Here is a tiny trained network, its code and every weight. The questions are about switching its units off for an input and a target symbol, where a switched-off unit gives its printed mean instead of its output.

import numpy as np


def w(rows, s, z=0):
    codes = np.array(rows[::2]) - 128.0
    scale = np.full(codes.shape[1], s)
    scale[-1] = z or s
    return codes * scale


def norm(h):
    return h / np.sqrt((h * h).mean(-1, keepdims=True) + 1e-5)


def f(y):
    return np.maximum(y, 0)


def softmax(a):
    e = np.exp(a - a.max(-1, keepdims=True))
    return e / e.sum(-1, keepdims=True)


def log_softmax(a):
    a = a - a.max(-1, keepdims=True)
    return a - np.log(np.exp(a).sum(-1, keepdims=True))


def net(x, mask):
    ids = ['Δαβελξσφ'.index(c) for c in x.split()]
    T = len(ids)
    res = E[ids] + P[:T]
    u = 0
    for l in range(2):
        r = norm(res)
        for j in range(2):
            rows = slice(2 * j, 2 * j + 2)
            q, k, v = (r @ M[l][rows].T for M in (Q, K, V))
            z = softmax(np.where(np.tri(T) > 0, q @ k.T / 2**0.5, -1e9)) @ v
            o = O[l][rows]
            res = res + np.where(mask[u + j], z, o[:, -1]) @ o[:, :-1]
        u += 2
        y = f(norm(res) @ A[l][:, :-1].T + A[l][:, -1])
        res = res + np.where(mask[u : u + 16], y, B[l][:, -1]) @ B[l][:, :-1]
        u += 16
    return log_softmax(norm(res)[-1] @ U[:, :-1].T + U[:, -1])


Q, K, V, O, A, B = {}, {}, {}, {}, {}, {}
E = w([
[161,76,189,107,103,157,137],'Δ',
[211,36,225,197,234,71,115],'α',
[97,118,132,154,181,57,171],'β',
[122,106,145,110,188,193,165],'ε',
[161,135,80,94,123,95,70],'λ',
[96,50,113,142,166,74,76],'ξ',
[160,138,103,81,186,149,132],'σ',
[48,228,1,151,116,110,144],'φ',
],0.006)
P = w([
[135,195,95,67,87,234,87],'0',
[133,171,177,155,158,121,90],'1',
[202,104,115,104,167,175,138],'2',
[86,66,46,79,108,168,255],'3',
[108,138,176,133,134,91,135],'4',
[183,117,137,93,129,150,156],'5',
],0.0072)
Q[0] = w([
[116,21,51,19,101,207,166],'L0H1',
[201,91,81,27,211,53,187],'L0H1',
[153,3,133,9,167,143,157],'L0H2',
[230,222,244,98,93,175,79],'L0H2',
],0.0051)
K[0] = w([
[72,61,162,185,66,90,132],'L0H1',
[126,126,186,122,144,31,165],'L0H1',
[138,110,253,129,137,77,112],'L0H2',
[171,15,159,30,35,174,200],'L0H2',
],0.0069)
V[0] = w([
[117,38,64,125,128,91,223],'L0H1',
[141,143,136,138,131,103,253],'L0H1',
[180,136,88,178,184,132,10],'L0H2',
[135,149,147,157,108,52,57],'L0H2',
],0.0044)
O[0] = w([
[172,213,37,77,155,216,8,4],'L0H1',
[136,201,193,151,216,201,38,66],'L0H1',
[96,221,146,3,165,218,9,177],'L0H2',
[36,183,205,107,85,115,172,82],'L0H2',
],0.0032,0.0027)
A[0] = w([
[129,99,166,154,239,112,110,155],'L0N1',
[213,129,88,144,97,120,139,108],'L0N2',
[201,82,134,111,107,182,189,42],'L0N3',
[131,104,179,222,131,55,167,77],'L0N4',
[51,61,198,157,165,135,3,124],'L0N5',
[109,64,39,125,163,141,174,124],'L0N6',
[80,211,86,56,110,153,103,4],'L0N7',
[165,109,164,150,97,160,62,158],'L0N8',
[68,157,159,216,152,147,180,27],'L0N9',
[87,232,123,203,51,139,81,68],'L0N10',
[139,57,173,175,193,24,100,77],'L0N11',
[70,90,187,135,165,86,95,34],'L0N12',
[152,251,134,163,194,120,122,176],'L0N13',
[68,133,189,138,199,235,204,53],'L0N14',
[143,168,57,76,128,180,232,76],'L0N15',
[166,137,220,190,157,160,155,212],'L0N16',
],0.0048,0.0031)
B[0] = w([
[52,169,114,64,100,153,117,224],'L0N1',
[114,72,126,151,109,186,165,162],'L0N2',
[118,80,29,209,145,97,136,225],'L0N3',
[149,135,152,53,113,132,58,185],'L0N4',
[42,39,96,202,69,132,124,180],'L0N5',
[209,107,154,153,2,141,154,195],'L0N6',
[114,157,208,98,167,241,183,154],'L0N7',
[167,140,213,116,84,132,214,177],'L0N8',
[53,24,44,81,4,120,131,134],'L0N9',
[70,3,168,216,220,100,194,133],'L0N10',
[125,196,122,137,160,152,39,214],'L0N11',
[117,35,87,151,182,152,62,163],'L0N12',
[196,121,144,58,143,157,192,164],'L0N13',
[76,200,62,90,98,35,68,183],'L0N14',
[159,78,118,191,119,135,6,221],'L0N15',
[164,72,113,80,66,135,207,255],'L0N16',
],0.0043)
Q[1] = w([
[169,174,178,162,135,202,89],'L1H1',
[8,200,125,150,101,198,91],'L1H1',
[108,154,44,116,64,202,19],'L1H2',
[79,2,103,85,94,179,119],'L1H2',
],0.006)
K[1] = w([
[254,136,128,143,139,201,157],'L1H1',
[118,214,90,9,103,138,187],'L1H1',
[49,146,142,193,155,6,46],'L1H2',
[87,14,178,73,140,90,116],'L1H2',
],0.0058)
V[1] = w([
[135,182,102,200,92,252,223],'L1H1',
[155,130,191,122,24,201,108],'L1H1',
[208,166,174,47,49,45,43],'L1H2',
[33,174,13,152,89,118,72],'L1H2',
],0.0035)
O[1] = w([
[136,86,129,97,159,31,154,143],'L1H1',
[75,172,86,103,179,91,176,252],'L1H1',
[189,189,255,104,130,80,159,182],'L1H2',
[167,170,49,81,157,10,97,83],'L1H2',
],0.0052,0.0038)
A[1] = w([
[131,135,215,98,148,133,132,225],'L1N1',
[115,154,93,145,151,194,139,74],'L1N2',
[160,198,168,205,136,27,85,4],'L1N3',
[107,200,184,118,143,132,115,110],'L1N4',
[142,211,153,100,208,94,208,70],'L1N5',
[89,133,135,254,192,72,102,35],'L1N6',
[83,148,98,110,160,133,91,228],'L1N7',
[92,141,114,187,120,151,219,123],'L1N8',
[167,94,221,188,247,129,81,8],'L1N9',
[47,112,155,100,120,92,57,79],'L1N10',
[115,166,187,181,211,98,158,140],'L1N11',
[150,76,87,209,70,92,172,112],'L1N12',
[83,173,108,200,161,68,101,163],'L1N13',
[60,71,181,136,137,165,107,134],'L1N14',
[111,126,155,98,195,163,100,177],'L1N15',
[133,137,61,116,80,141,96,78],'L1N16',
],0.0075,0.0023)
B[1] = w([
[101,106,111,128,110,106,47,236],'L1N1',
[93,109,196,191,84,148,62,151],'L1N2',
[88,196,148,194,39,61,180,140],'L1N3',
[174,101,122,132,173,93,163,160],'L1N4',
[132,115,166,93,211,83,150,171],'L1N5',
[56,70,179,104,113,127,235,140],'L1N6',
[167,95,148,133,135,166,161,203],'L1N7',
[233,78,158,112,110,105,124,207],'L1N8',
[62,203,124,147,95,254,129,136],'L1N9',
[181,134,70,156,113,160,163,194],'L1N10',
[163,128,124,179,47,185,211,134],'L1N11',
[161,130,168,160,189,156,186,255],'L1N12',
[58,111,168,170,143,122,102,149],'L1N13',
[197,160,104,110,154,72,81,216],'L1N14',
[107,211,136,156,141,141,141,193],'L1N15',
[105,184,158,161,135,68,97,191],'L1N16',
],0.0075,0.0042)
U = w([
[134,68,204,75,26,78,26,60],'Δ',
[76,203,193,148,106,255,77,174],'α',
[224,182,20,197,165,72,58,5],'β',
[61,151,54,35,30,135,187,183],'ε',
[95,245,191,199,58,52,172,136],'λ',
[6,47,72,166,170,152,100,226],'ξ',
[98,196,166,22,226,99,159,142],'σ',
[170,41,178,175,120,157,252,121],'φ',
],0.0063,0.0027)

Each question gives the input, a string of symbols that net reads in full, and the target symbol t.
The units are the heads (2 rows each of Q, K, V and O) and the neurons (one row each of A and B). Each row of codes is followed by its name. A weight is (code - 128) times the scale printed after its matrix; where a second scale follows, it is the last column's (O, A, B and U).
mask holds one flag per unit, layer by layer, with each layer's heads first. A switched-off unit (its flag False) gives its mean, the last column of its rows in O or B, instead of its output. The means were averaged over made-up inputs and are rounded, as every weight is.
A unit's drop is (log p(t) with every unit on - log p(t) with that unit switched off) / (log p(t) with every unit on - log p(t) with every unit switched off).
The circuit of an input: a set's keep is (log p(t) with only the set's units on - log p(t) with every unit switched off) / (log p(t) with every unit on - log p(t) with every unit switched off). Starting from the 12 units with the biggest drops (on a tie, the unit counted first), units are removed one at a time, each time the one whose removal leaves the highest keep (on an exact tie, the one counted first), for as long as the keep stays at least 0.8.
circuit, biggest first: the units of the circuit, biggest drop first
most important unit: the unit with the biggest drop
k most important neurons: the k neurons with the biggest drops, biggest first
top k neurons in layer l: the k neurons of layer l with the biggest drops, biggest first
heads that matter: for each layer, one digit per head in row order, 1 if its drop is at least 0.15 and else 0, layers parted by /
input ε ξ ξ ξ, target ε: circuit, biggest first : (L0H2, L0N6, L0H1)
input Δ α σ, target α: heads that matter : 01 / 00
input σ ξ Δ β, target ε: circuit, biggest first : (L0H2, L1N12)
input Δ ε Δ Δ, target β: top 2 neurons in layer 0 : (L0N14, L0N15)
input ξ β φ β, target λ: most important unit : L0H1
input α Δ Δ Δ λ, target λ: heads that matter : 00 / 00
input β α σ, target α: heads that matter : 01 / 10
input Δ Δ Δ Δ ξ σ, target β: 4 most important neurons : (L0N15, L0N16, L0N8, L0N5)
input Δ φ σ α Δ, target Δ: top 2 neurons in layer 0 : (L0N4, L0N16)
input λ β β λ, target λ: 3 most important neurons : (L1N16, L0N15, L0N16)
input α ξ ε, target β: circuit, biggest first : (L1H2, L0N14, L0N5, L0N15)
input Δ σ ξ ε, target α: heads that matter : 11 / 00
input α β ξ, target β: 2 most important neurons : (L1N14, L0N5)
input σ Δ ε β Δ φ, target φ: most important neuron : (L0N11)
input ξ ε σ σ, target β: heads that matter : 10 / 01
input ξ β Δ ε, target λ: 3 most important neurons : (L0N14, L1N16, L0N15)
input Δ Δ α, target α: 2 most important neurons : (L1N9, L0N11)
input σ λ β Δ, target σ: top 2 neurons in layer 1 : (L1N4, L1N5)
input β α σ Δ ξ, target ξ: top 2 neurons in layer 1 : (L1N6, L1N10)
input Δ Δ Δ β Δ, target Δ: most important neuron : (L0N16)
input Δ β β λ ξ, target ξ: top 2 neurons in layer 0 : (L0N5, L0N12)
input ε β Δ ξ, target λ: heads that matter : 11 / 11
input Δ λ λ Δ, target σ: heads that matter : 11 / 01
input Δ σ β λ, target α: heads that matter : 11 / 00
input Δ Δ ε Δ β ε, target σ: top 2 neurons in layer 0 : (L0N14, L0N4)
input σ Δ ξ, target β: heads that matter : 01 / 00
input Δ α σ ξ, target Δ: most important unit : L0H2
